Below is a small trained network, with its code and all its weights. Each question gives an input and a class and asks what happens when units are switched off, that is, made to give their printed mean instead of their output.

import numpy as np


def w(rows, s, z=0):
    codes = np.array(rows[::2]) - 128.0
    scale = np.full(codes.shape[1], s)
    scale[-1] = z or s
    return codes * scale


def f(y):
    return y / 2 * (1 + np.tanh(0.7978845608 * (y + 0.044715 * y**3)))


def log_softmax(a):
    a = a - a.max(-1, keepdims=True)
    return a - np.log(np.exp(a).sum(-1, keepdims=True))


def net(x, mask):
    res = np.array(x, float).reshape(1, 8) / 4 @ E
    y = f(res @ A[0][:, :-1].T + A[0][:, -1])
    res = res + np.where(mask, y, B[0][:, -1]) @ B[0][:, :-1]
    return log_softmax(res[-1] @ U[:, :-1].T + U[:, -1])


A, B = {}, {}
E = w([
[38,164,97,61,129,146,168,27,187,43],'x0',
[139,110,117,82,179,141,136,90,159,223],'x1',
[187,130,207,100,175,36,167,104,127,87],'x2',
[128,128,130,127,127,129,130,127,127,128],'x3',
[97,168,200,114,78,136,21,66,92,161],'x4',
[119,183,114,45,76,101,185,170,107,159],'x5',
[155,253,172,168,136,194,124,165,208,121],'x6',
[194,121,83,47,176,176,96,146,110,90],'x7',
],0.0064)
A[0] = w([
[81,130,110,101,164,144,118,84,158,72,96],'N1',
[126,96,107,144,145,149,193,158,137,115,2],'N2',
[145,116,138,85,178,144,153,76,191,255,144],'N3',
[144,111,99,151,147,132,179,149,138,98,59],'N4',
[77,136,123,118,146,127,153,99,145,99,66],'N5',
[154,129,133,152,127,115,111,163,112,173,106],'N6',
[122,121,147,150,147,126,117,193,97,159,10],'N7',
[146,119,125,150,144,101,101,172,111,161,61],'N8',
[162,104,158,141,147,144,122,182,102,164,85],'N9',
[132,107,128,140,161,110,170,156,159,114,12],'N10',
[130,172,212,81,90,131,40,74,69,142,95],'N11',
[147,137,177,104,160,84,145,111,110,104,17],'N12',
[95,143,123,115,129,136,154,76,151,101,41],'N13',
[140,143,163,135,160,98,123,125,156,120,25],'N14',
[157,129,195,110,159,72,178,104,112,104,131],'N15',
[182,132,105,63,172,148,81,161,94,93,97],'N16',
[148,83,132,199,178,149,108,76,162,105,195],'N17',
[111,189,113,51,62,109,200,180,92,180,111],'N18',
[162,127,175,120,139,67,136,107,148,117,14],'N19',
[159,203,123,148,136,140,117,131,177,137,104],'N20',
[93,141,137,131,103,137,112,127,118,145,3],'N21',
[70,127,167,192,121,61,184,114,137,178,133],'N22',
[126,161,125,141,129,150,116,153,149,124,42],'N23',
[75,122,150,196,92,83,178,119,160,169,54],'N24',
[184,178,189,132,157,127,153,116,145,110,99],'N25',
[153,122,75,156,131,128,183,130,144,132,41],'N26',
[64,138,40,154,91,195,112,167,117,170,135],'N27',
[127,71,98,119,109,98,132,102,86,133,65],'N28',
[176,107,135,154,107,137,133,146,114,162,60],'N29',
[114,121,144,135,91,120,112,169,90,53,13],'N30',
[127,80,131,194,169,160,101,94,154,115,21],'N31',
[90,141,118,92,120,130,173,78,142,111,201],'N32',
[166,128,169,137,140,99,136,145,95,147,68],'N33',
[129,74,94,124,122,92,126,102,92,120,146],'N34',
[179,129,82,66,142,145,80,136,126,90,91],'N35',
[143,183,147,151,147,179,149,146,168,142,123],'N36',
[138,106,103,139,154,116,206,183,153,124,89],'N37',
[101,83,126,112,127,109,140,111,65,120,54],'N38',
[127,148,135,153,66,114,119,169,91,27,177],'N39',
[109,90,99,110,134,86,135,114,105,141,66],'N40',
],0.0095,0.004)
B[0] = w([
[169,156,133,148,60,105,133,142,129,152,208],'N1',
[101,132,93,135,133,136,129,88,172,173,141],'N2',
[63,178,73,172,162,82,154,147,72,41,218],'N3',
[110,147,114,127,154,122,146,97,150,166,154],'N4',
[151,148,122,135,81,123,115,114,127,156,163],'N5',
[146,145,120,128,72,96,139,128,139,124,179],'N6',
[131,154,107,141,65,125,118,94,127,135,152],'N7',
[151,166,127,117,69,121,128,121,139,139,164],'N8',
[157,152,138,134,65,94,151,131,132,142,187],'N9',
[104,124,97,136,139,144,130,90,159,154,137],'N10',
[111,118,102,128,186,112,191,100,209,208,254],'N11',
[126,92,76,140,117,175,78,124,125,111,153],'N12',
[148,165,113,141,54,136,110,118,122,156,166],'N13',
[116,131,108,102,106,156,86,117,124,130,132],'N14',
[159,36,60,105,138,116,80,133,127,97,216],'N15',
[183,140,157,136,144,214,172,125,126,104,198],'N16',
[144,149,195,118,178,80,68,155,124,155,228],'N17',
[146,165,219,146,184,113,7,129,128,156,213],'N18',
[131,99,66,129,110,173,78,98,129,123,152],'N19',
[69,96,167,103,88,147,148,137,111,130,186],'N20',
[119,139,88,141,129,173,110,103,148,122,121],'N21',
[189,136,148,123,156,196,188,140,123,105,216],'N22',
[89,118,128,122,120,149,110,122,122,129,132],'N23',
[173,151,135,112,153,232,166,125,109,104,181],'N24',
[103,58,126,108,99,127,126,142,121,119,194],'N25',
[104,133,108,125,139,130,122,97,165,173,142],'N26',
[177,3,55,96,142,108,101,120,136,80,226],'N27',
[71,123,170,106,91,147,139,140,132,127,175],'N28',
[141,154,126,134,74,113,120,120,141,139,158],'N29',
[82,189,77,148,128,150,114,97,119,106,143],'N30',
[137,156,140,119,157,152,42,107,128,144,157],'N31',
[188,130,142,144,81,83,148,154,131,143,224],'N32',
[160,128,102,142,88,109,113,123,131,121,162],'N33',
[89,108,169,101,107,129,148,155,133,133,197],'N34',
[165,143,145,147,141,214,165,112,116,120,184],'N35',
[66,88,167,96,90,127,151,140,107,128,197],'N36',
[106,122,136,123,159,89,162,106,174,190,190],'N37',
[58,128,150,119,88,153,122,140,133,124,166],'N38',
[82,165,97,149,173,70,151,146,75,84,224],'N39',
[78,121,155,123,108,137,127,133,112,116,158],'N40',
],0.022,0.0059)
U = w([
[188,190,118,141,2,88,145,129,126,159,90],'0',
[146,40,47,82,134,154,75,112,131,96,131],'1',
[81,148,108,116,190,123,200,66,214,221,101],'2',
[15,101,217,58,74,169,156,166,99,126,95],'3',
[196,176,160,124,163,243,201,134,97,95,140],'4',
[143,185,209,125,188,105,23,143,111,151,121],'5',
[67,216,62,174,167,72,171,144,57,57,112],'6',
[166,102,164,108,152,64,191,195,115,123,254],'7',
],0.0068,0.0095)

Each question gives the input, the list of numbers given to net, and the class t.
The units are the neurons (one row each of A and B). Each row of codes is followed by its name. A weight is (code - 128) times the scale printed after its matrix; where a second scale follows, it is the last column's (A, B and U).
mask holds one flag per neuron, in row order. A switched-off neuron (its flag False) gives its mean, the last column of its row in B, instead of its output. The means were averaged over made-up inputs and are rounded, as every weight is.
A unit's drop is (log p(t) with every unit on - log p(t) with that unit switched off) / (log p(t) with every unit on - log p(t) with every unit switched off).
The circuit of an input: a set's keep is (log p(t) with only the set's units on - log p(t) with every unit switched off) / (log p(t) with every unit on - log p(t) with every unit switched off). Starting from the 12 units with the biggest drops (on a tie, the unit counted first), units are removed one at a time, each time the one whose removal leaves the highest keep (on an exact tie, the one counted first), for as long as the keep stays at least 0.8.
circuit, biggest first: the units of the circuit, biggest drop first
unit that matters most: the unit with the biggest drop
top k neurons: the k neurons with the biggest drops, biggest first
drop of u: that unit's drop, to one decimal
input [-7,4,4,-1,7,5,-4,0], class 0: unit that matters most -> N33
input [6,0,5,-4,7,-7,5,-1], class 2: top 2 neurons -> N11; N18
input [-5,1,-6,0,-6,0,-1,5], class 1: top 2 neurons -> N27; N11
input [1,6,0,3,-6,-1,-1,7], class 4: top 4 neurons -> N16; N35; N11; N39
input [-4,-8,1,8,-7,2,8,1], class 3: circuit, biggest first -> N36; N20
input [-2,-4,6,5,3,-8,7,-8], class 4: top 3 neurons -> N22; N24; N18
input [4,5,-2,-3,-4,1,-6,-4], class 3: circuit, biggest first -> N28; N40
input [8,-4,4,2,-2,7,-8,0], class 0: top 4 neurons -> N32; N1; N13; N5
input [-3,5,-1,3,3,-8,8,1], class 3: top 3 neurons -> N36; N20; N18
input [1,0,2,-5,-6,-5,6,0], class 2: circuit, biggest first -> N37; N4
input [-8,0,-1,5,7,1,7,-2], class 0: top 2 neurons -> N6; N9
input [1,-1,0,-2,8,-1,-6,-8], class 2: top 3 neurons -> N11; N16; N35
input [2,4,4,-5,-6,7,5,-3], class 5: top 2 neurons -> N18; N11
input [7,-2,4,-2,4,0,5,-7], class 0: circuit, biggest first -> N13
input [-4,-2,-4,2,-3,-5,-7,6], class 3: circuit, biggest first -> N34; N28
input [-3,-1,-1,8,5,-4,-8,8], class 3: top 4 neurons -> N34; N28; N38; N22
input [3,-6,2,-4,5,5,8,-6], class 3: top 3 neurons -> N20; N36; N25
input [6,-1,8,-2,-5,-4,-3,-7], class 1: top 3 neurons -> N15; N19; N12
input [4,-1,4,-4,2,2,0,5], class 4: circuit, biggest first -> N35; N16
input [8,-5,-8,3,1,-7,-4,7], class 0: unit that matters most -> N1
input [1,2,4,-6,-8,-8,-1,6], class 2: drop of N9 -> 0.0
input [0,7,-5,-8,-6,-8,6,-6], class 5: drop of N11 -> 0.3
input [-7,6,-8,-5,7,0,5,-1], class 1: drop of N21 -> 0.1
